Each row is followed by roughly how far along a hidden order it lies, from 0 to 30. A new part has a new order.
In the rows, 128 means zero.
138 125 131 175 98 142 148 137 79 117 137 137 149 164 132 156 196 108
 143 142 152 124 121 127 143 131 116 : 30
129 102 130 98 145 127 135 129 150 139 129 102 122 138 88 126 131 176
 141 122 112 103 142 128 101 121 125 : 0
150 118 111 147 144 105 151 106 95 141 110 143 117 114 115 123 109 113
 125 119 132 164 107 132 135 135 152 : 24
133 132 140 132 115 121 114 133 120 78 128 131 91 86 158 131 91 119 94
 128 113 148 156 128 129 114 124 : 20
140 121 114 158 149 96 151 122 78 151 125 143 120 122 108 138 104 87 115
 120 122 181 107 120 123 119 135 : 26
122 127 141 177 88 153 137 134 39 115 123 124 135 137 134 145 165 96 139
 139 153 108 131 117 134 124 115 : 28
147 149 130 116 138 123 139 105 164 132 128 133 144 116 149 102 121 128
 142 126 148 128 112 141 149 132 172 : 18
146 117 114 115 136 155 116 142 174 162 88 147 128 146 100 109 118 137
 154 116 153 138 148 132 137 162 133 : 4
137 125 129 174 96 141 149 137 71 111 137 134 146 162 131 156 213 108
 146 142 150 115 119 128 144 128 112 : 30
139 120 113 98 145 151 123 137 169 159 93 135 141 150 81 109 143 168 172
 133 139 137 128 151 137 160 112 : 4
140 110 115 104 139 151 118 132 175 162 102 137 145 146 109 121 118 158
 140 119 137 117 129 148 138 140 112 : 2
140 106 118 105 134 152 117 134 175 153 103 139 140 141 126 124 101 130
 122 109 143 107 140 140 134 132 121 : 1
131 145 127 156 137 97 152 141 99 145 149 141 139 148 144 155 140 79 112
 124 117 181 114 117 128 112 115 : 29
111 143 155 150 102 145 122 128 55 103 122 114 124 122 147 137 131 97
 117 141 127 128 138 119 131 114 111 : 26
134 123 131 181 89 140 142 137 45 113 124 136 137 155 134 149 180 87 141
 139 161 112 127 118 138 125 120 : 29
150 124 123 120 143 150 125 146 169 166 95 144 132 149 89 105 123 137
 169 125 149 144 149 132 127 162 147 : 5
139 122 114 159 146 99 153 122 76 149 127 145 119 123 112 139 110 86 117
 120 122 179 110 117 121 122 137 : 26
148 151 128 114 149 135 135 148 162 164 130 135 139 135 118 94 108 105
 174 127 158 139 154 121 129 145 171 : 10
107 138 153 154 101 146 128 125 36 104 123 108 133 133 142 140 162 107
 126 146 133 120 127 125 130 113 99 : 26
134 99 129 107 144 130 138 133 150 140 134 100 126 140 85 132 117 159
 135 118 115 99 148 127 101 112 131 : 0
116 140 124 137 141 82 159 128 86 136 162 125 156 160 119 161 174 129
 130 143 95 176 87 145 127 107 76 : 29
74 145 140 92 116 132 81 106 163 118 131 119 114 90 160 119 121 155 102
 125 102 92 114 106 120 140 125 : 6
136 131 139 193 89 158 136 139 55 120 122 137 129 146 139 146 165 75 137
 133 168 112 137 107 139 129 132 : 29
143 116 109 144 150 103 155 109 84 138 120 137 125 126 103 131 125 117
 124 128 123 171 98 138 129 128 130 : 25
